Below is a small trained network, with its code and all its weights. Each question gives an input and a target symbol and asks what happens when units are switched off, that is, made to give their printed mean instead of their output.

import numpy as np


def w(rows, s, z=0):
    codes = np.array(rows[::2]) - 128.0
    scale = np.full(codes.shape[1], s)
    scale[-1] = z or s
    return codes * scale


def norm(h):
    return h / np.sqrt((h * h).mean(-1, keepdims=True) + 1e-5)


def f(y):
    return np.maximum(y, 0)


def softmax(a):
    e = np.exp(a - a.max(-1, keepdims=True))
    return e / e.sum(-1, keepdims=True)


def log_softmax(a):
    a = a - a.max(-1, keepdims=True)
    return a - np.log(np.exp(a).sum(-1, keepdims=True))


def net(x, mask):
    ids = ['ΣΦΩαβγδεμπ'.index(c) for c in x.split()]
    T = len(ids)
    res = E[ids] + P[:T]
    r = norm(res)
    for j in range(3):
        rows = slice(4 * j, 4 * j + 4)
        q, k, v = (r @ M[0][rows].T for M in (Q, K, V))
        z = softmax(np.where(np.tri(T) > 0, q @ k.T / 4**0.5, -1e9)) @ v
        o = O[0][rows]
        res = res + np.where(mask[j], z, o[:, -1]) @ o[:, :-1]
    y = f(norm(res) @ A[0][:, :-1].T + A[0][:, -1])
    res = res + np.where(mask[3:11], y, B[0][:, -1]) @ B[0][:, :-1]
    return log_softmax(norm(res)[-1] @ U[:, :-1].T + U[:, -1])


Q, K, V, O, A, B = {}, {}, {}, {}, {}, {}
E = w([
[133,82,171,155,15],'Σ',
[194,140,109,98,175],'Φ',
[115,89,124,92,160],'Ω',
[199,30,87,135,161],'α',
[174,128,163,41,156],'β',
[244,91,102,95,87],'γ',
[221,65,210,87,136],'δ',
[255,23,64,48,95],'ε',
[95,4,119,69,163],'μ',
[132,73,63,37,40],'π',
],0.0027)
P = w([
[21,223,127,186,97],'0',
[186,156,89,94,87],'1',
[195,120,102,78,104],'2',
[206,99,107,65,105],'3',
[211,83,114,45,113],'4',
[223,71,114,35,109],'5',
[217,64,119,29,111],'6',
[232,54,112,22,115],'7',
[231,52,119,20,114],'8',
[234,43,119,13,111],'9',
[230,39,119,13,117],'10',
[234,38,117,4,120],'11',
],0.0018)
Q[0] = w([
[164,167,94,101,158],'h1',
[91,131,156,120,102],'h1',
[179,65,169,62,55],'h1',
[60,174,81,176,197],'h1',
[16,191,169,187,178],'h2',
[55,173,248,222,84],'h2',
[199,53,91,43,99],'h2',
[236,3,141,39,73],'h2',
[163,48,187,102,83],'h3',
[71,156,143,151,165],'h3',
[176,58,128,121,52],'h3',
[189,17,216,106,30],'h3',
],0.0054)
K[0] = w([
[129,68,110,114,140],'h1',
[89,179,153,111,87],'h1',
[71,99,120,205,140],'h1',
[175,157,90,44,120],'h1',
[176,102,65,135,169],'h2',
[201,135,68,30,174],'h2',
[47,176,226,164,102],'h2',
[38,196,208,120,88],'h2',
[41,190,141,149,136],'h3',
[164,80,151,137,99],'h3',
[66,216,67,139,126],'h3',
[3,204,108,180,134],'h3',
],0.0056)
V[0] = w([
[101,153,163,88,104],'h1',
[211,113,123,127,80],'h1',
[74,148,110,195,111],'h1',
[158,121,136,103,149],'h1',
[78,210,187,57,68],'h2',
[180,224,98,241,154],'h2',
[152,125,159,105,110],'h2',
[86,167,253,160,100],'h2',
[142,208,177,166,142],'h3',
[97,149,64,95,137],'h3',
[141,143,86,78,124],'h3',
[34,146,111,92,157],'h3',
],0.0035)
O[0] = w([
[121,108,124,127,61,120],'h1',
[39,218,97,87,135,254],'h1',
[198,15,90,3,174,61],'h1',
[100,191,160,173,121,145],'h1',
[17,179,162,166,182,248],'h2',
[128,130,186,61,76,48],'h2',
[122,195,70,177,74,170],'h2',
[55,109,189,208,96,232],'h2',
[129,155,176,43,172,86],'h3',
[28,194,53,110,162,127],'h3',
[84,205,114,136,80,144],'h3',
[23,122,118,172,195,101],'h3',
],0.0025,0.0023)
A[0] = w([
[220,217,175,153,233,174],'n1',
[254,98,76,38,146,175],'n2',
[2,197,191,148,183,40],'n3',
[91,145,137,27,24,242],'n4',
[185,181,169,159,231,254],'n5',
[127,76,80,174,133,38],'n6',
[204,196,220,131,201,149],'n7',
[189,186,57,199,181,157],'n8',
],0.0021,0.00082)
B[0] = w([
[48,55,100,100,72,164],'n1',
[117,194,178,189,187,241],'n2',
[253,192,156,183,180,164],'n3',
[172,170,150,168,188,253],'n4',
[80,37,88,107,127,165],'n5',
[102,151,157,161,182,146],'n6',
[61,63,93,89,61,164],'n7',
[39,148,106,133,105,163],'n8',
],0.0028,0.0021)
U = w([
[145,21,225,80,108,226],'Σ',
[108,197,194,9,180,118],'Φ',
[53,42,125,106,188,5],'Ω',
[254,89,67,77,152,150],'α',
[66,227,187,206,208,97],'β',
[209,212,121,139,126,66],'γ',
[104,145,199,241,12,204],'δ',
[131,153,43,64,44,72],'ε',
[131,56,70,239,204,133],'μ',
[29,153,27,124,107,151],'π',
],0.0074,0.002)

Each question gives the input, a string of symbols that net reads in full, and the target symbol t.
The units are the heads (4 rows each of Q, K, V and O) and the neurons (one row each of A and B). Each row of codes is followed by its name. A weight is (code - 128) times the scale printed after its matrix; where a second scale follows, it is the last column's (O, A, B and U).
mask holds one flag per unit, heads first, then neurons. A switched-off unit (its flag False) gives its mean, the last column of its rows in O or B, instead of its output. The means were averaged over made-up inputs and are rounded, as every weight is.
A unit's drop is (log p(t) with every unit on - log p(t) with that unit switched off) / (log p(t) with every unit on - log p(t) with every unit switched off).
The circuit of an input: a set's keep is (log p(t) with only the set's units on - log p(t) with every unit switched off) / (log p(t) with every unit on - log p(t) with every unit switched off). Starting from all 11 units, units are removed one at a time, each time the one whose removal leaves the highest keep (on an exact tie, the one counted first), for as long as the keep stays at least 0.8.
circuit, biggest first: the units of the circuit, biggest drop first
unit that matters most: the unit with the biggest drop
top k neurons: the k neurons with the biggest drops, biggest first
drop of u: that unit's drop, to one decimal
input δ Φ β Σ β ε β Σ ε π, target δ: circuit, biggest first : h2, h1
input δ Φ β, target δ: circuit, biggest first : h2, h1
input μ π γ, target μ: circuit, biggest first : h3, h1
input Φ β Ω, target Φ: unit that matters most : h2
input Φ π α π α, target Φ: circuit, biggest first : h2, h3
input β β Σ π Φ Σ α, target β: circuit, biggest first : h2, h1
input μ β Σ Ω γ Φ, target π: circuit, biggest first : n8, n1
input μ π Σ Σ π Ω, target μ: circuit, biggest first : h2, h3
input Σ δ α β Φ Σ α β, target Σ: circuit, biggest first : h3, h2, n7
input Σ Σ π α β α α ε μ Σ Ω, target β: circuit, biggest first : n3, h2
input Σ α δ μ γ β Φ μ μ Σ β, target Σ: top 2 neurons : n7, n2
input δ ε α α ε π μ, target δ: circuit, biggest first : h2, h1, h3
input γ β δ α, target γ: circuit, biggest first : h2, h3, h1
input β π α π Σ Σ Σ Φ Σ β, target β: unit that matters most : h2
input α Σ Ω α ε α Σ Σ Φ Ω, target β: circuit, biggest first : n2, h1, h3
input Φ δ Σ β β Σ μ, target Φ: drop of h3 : 0.5
input π Ω Φ δ β, target π: drop of n5 : 0.1
input δ α ε δ, target δ: drop of h2 : 0.7
input δ π α δ Φ Φ, target δ: drop of n8 : 0.0
input α β γ δ, target α: circuit, biggest first : h2
